Here is a tiny trained network, its code and every weight. The questions are about switching its units off for an input and a target symbol, where a switched-off unit gives its printed mean instead of its output.

import numpy as np


def w(rows, s, z=0):
    codes = np.array(rows[::2]) - 128.0
    scale = np.full(codes.shape[1], s)
    scale[-1] = z or s
    return codes * scale


def f(y):
    return np.maximum(y, 0)


def softmax(a):
    e = np.exp(a - a.max(-1, keepdims=True))
    return e / e.sum(-1, keepdims=True)


def log_softmax(a):
    a = a - a.max(-1, keepdims=True)
    return a - np.log(np.exp(a).sum(-1, keepdims=True))


def net(x, mask):
    ids = ['ΘΞΠΣαβδζηφ'.index(c) for c in x.split()]
    T = len(ids)
    res = E[ids] + P[:T]
    r = res
    for j in range(2):
        rows = slice(4 * j, 4 * j + 4)
        q, k, v = (r @ M[0][rows].T for M in (Q, K, V))
        z = softmax(np.where(np.tri(T) > 0, q @ k.T / 4**0.5, -1e9)) @ v
        o = O[0][rows]
        res = res + np.where(mask[j], z, o[:, -1]) @ o[:, :-1]
    y = f(res @ A[0][:, :-1].T + A[0][:, -1])
    res = res + np.where(mask[2:14], y, B[0][:, -1]) @ B[0][:, :-1]
    return log_softmax(res[-1] @ U[:, :-1].T + U[:, -1])


Q, K, V, O, A, B = {}, {}, {}, {}, {}, {}
E = w([
[141,159,122,101],'Θ',
[5,186,27,190],'Ξ',
[35,112,132,51],'Π',
[144,182,42,70],'Σ',
[171,182,85,219],'α',
[161,159,128,91],'β',
[178,170,114,70],'δ',
[149,162,129,95],'ζ',
[132,156,82,94],'η',
[137,119,226,139],'φ',
],0.017)
P = w([
[77,211,175,210],'0',
[199,176,74,80],'1',
[70,158,188,210],'2',
[175,189,53,71],'3',
[93,129,175,212],'4',
[162,199,50,67],'5',
[107,87,163,208],'6',
[160,188,24,57],'7',
[112,46,159,211],'8',
[149,207,33,44],'9',
[110,2,148,211],'10',
[149,217,48,34],'11',
[113,29,161,207],'12',
],0.0097)
Q[0] = w([
[112,221,61,52],'head 1',
[168,149,89,57],'head 1',
[174,120,136,114],'head 1',
[204,168,99,106],'head 1',
[176,88,187,208],'head 2',
[78,168,76,56],'head 2',
[172,189,190,252],'head 2',
[105,123,163,48],'head 2',
],0.011)
K[0] = w([
[169,34,71,95],'head 1',
[105,46,117,221],'head 1',
[182,103,91,110],'head 1',
[90,60,164,201],'head 1',
[126,203,188,216],'head 2',
[125,89,168,41],'head 2',
[129,254,181,148],'head 2',
[122,49,160,36],'head 2',
],0.012)
V[0] = w([
[95,148,122,64],'head 1',
[211,92,203,133],'head 1',
[159,207,107,118],'head 1',
[137,209,255,70],'head 1',
[117,214,198,172],'head 2',
[88,254,98,206],'head 2',
[197,74,165,85],'head 2',
[146,52,147,112],'head 2',
],0.0072)
O[0] = w([
[59,129,87,38,193],'head 1',
[212,49,144,147,1],'head 1',
[183,229,100,109,188],'head 1',
[112,32,176,115,139],'head 1',
[87,198,137,102,125],'head 2',
[168,3,89,213,211],'head 2',
[97,219,110,211,37],'head 2',
[149,146,87,120,61],'head 2',
],0.0065,0.0059)
A[0] = w([
[175,48,115,169,75],'neuron 1',
[182,122,225,99,255],'neuron 2',
[154,129,67,6,43],'neuron 3',
[57,107,168,174,41],'neuron 4',
[94,67,146,191,238],'neuron 5',
[92,150,126,227,42],'neuron 6',
[112,96,178,191,163],'neuron 7',
[168,221,163,172,170],'neuron 8',
[105,94,188,149,172],'neuron 9',
[105,82,96,159,111],'neuron 10',
[2,104,150,150,210],'neuron 11',
[215,166,109,193,35],'neuron 12',
],0.013,0.0074)
B[0] = w([
[50,159,178,114,148],'neuron 1',
[81,15,106,119,161],'neuron 2',
[83,173,195,156,221],'neuron 3',
[62,80,253,6,148],'neuron 4',
[170,215,141,125,184],'neuron 5',
[24,138,219,90,151],'neuron 6',
[106,188,107,150,152],'neuron 7',
[134,71,55,165,152],'neuron 8',
[140,89,163,221,153],'neuron 9',
[159,86,74,100,154],'neuron 10',
[199,125,120,157,247],'neuron 11',
[188,170,172,70,137],'neuron 12',
],0.011,0.015)
U = w([
[78,99,159,178,3],'Θ',
[135,115,124,187,110],'Ξ',
[112,103,121,172,101],'Π',
[85,153,43,155,160],'Σ',
[32,122,153,36,127],'α',
[159,167,157,192,15],'β',
[168,130,127,207,112],'δ',
[192,107,175,88,208],'ζ',
[252,174,91,86,154],'η',
[70,50,101,73,205],'φ',
],0.011,0.0067)

Each question gives the input, a string of symbols that net reads in full, and the target symbol t.
The units are the heads (4 rows each of Q, K, V and O) and the neurons (one row each of A and B). Each row of codes is followed by its name. A weight is (code - 128) times the scale printed after its matrix; where a second scale follows, it is the last column's (O, A, B and U).
mask holds one flag per unit, heads first, then neurons. A switched-off unit (its flag False) gives its mean, the last column of its rows in O or B, instead of its output. The means were averaged over made-up inputs and are rounded, as every weight is.
A unit's drop is (log p(t) with every unit on - log p(t) with that unit switched off) / (log p(t) with every unit on - log p(t) with every unit switched off).
The circuit of an input: a set's keep is (log p(t) with only the set's units on - log p(t) with every unit switched off) / (log p(t) with every unit on - log p(t) with every unit switched off). Starting from the 12 units with the biggest drops (on a tie, the unit counted first), units are removed one at a time, each time the one whose removal leaves the highest keep (on an exact tie, the one counted first), for as long as the keep stays at least 0.8.
circuit, biggest first: the units of the circuit, biggest drop first
top k neurons: the k neurons with the biggest drops, biggest first
which heads matter: for each layer, one digit per head in row order, 1 if its drop is at least 0.15 and else 0, layers parted by /
drop when u is switched off: that unit's drop, to one decimal
input β α Θ α Ξ Π Ξ δ Π η Π α α, target β: circuit, biggest first : neuron 5; neuron 1; head 2
input φ α Π Ξ Ξ Θ Π Θ η Θ, target α: which heads matter : 00
input ζ φ ζ Π Π φ φ, target Θ: circuit, biggest first : neuron 2; neuron 9
input Π Σ α η Π β, target α: circuit, biggest first : neuron 11
input δ Π Π Ξ Σ Π δ η Π Π α, target β: circuit, biggest first : neuron 5; neuron 1
input Π Π β η, target α: which heads matter : 10
input η β β Θ ζ Π φ δ Θ β, target φ: which heads matter : 10
input Ξ Π Π δ Ξ Σ δ Ξ ζ Π ζ ζ, target α: which heads matter : 00
input Ξ Π Ξ, target ζ: circuit, biggest first : neuron 11; neuron 4; head 2; neuron 5
input Π Π Ξ Π Ξ φ Ξ Π Θ Ξ Π Π δ, target φ: circuit, biggest first : neuron 2; head 2
input Π Ξ Π Π Σ Π η Π φ, target Θ: circuit, biggest first : neuron 1; head 2
input Π Π Θ Π Ξ, target α: top 2 neurons : neuron 4; neuron 6
input Θ Ξ Ξ Σ δ Θ, target Σ: which heads matter : 10
input Π α φ Θ, target φ: top 3 neurons : neuron 2; neuron 11; neuron 5
input φ β Ξ Σ ζ ζ δ Π Ξ α Ξ ζ, target Σ: top neuron : neuron 8
input δ Π Ξ α Θ Π Π Π δ ζ Θ β, target α: top 2 neurons : neuron 11; neuron 3
input Ξ Π Π Π φ β, target φ: circuit, biggest first : head 1; neuron 2
input Ξ Π Ξ φ, target φ: top 2 neurons : neuron 2; neuron 11
input δ β Ξ α Ξ δ ζ Ξ Θ Π Ξ Σ, target Σ: top 2 neurons : neuron 8; neuron 4
input η φ Π β Π Θ, target α: which heads matter : 10
input Π Ξ Π δ Σ Ξ Π φ Π Σ, target α: which heads matter : 00
input Θ Ξ Θ Π Ξ φ, target φ: top 4 neurons : neuron 2; neuron 11; neuron 3; neuron 5
input Π Σ Ξ Π δ δ δ Σ, target α: top 2 neurons : neuron 11; neuron 3
input Π α Ξ ζ, target Σ: drop when neuron 11 is switched off : 0.3
input Ξ Σ Ξ η, target Σ: drop when head 1 is switched off : 0.6
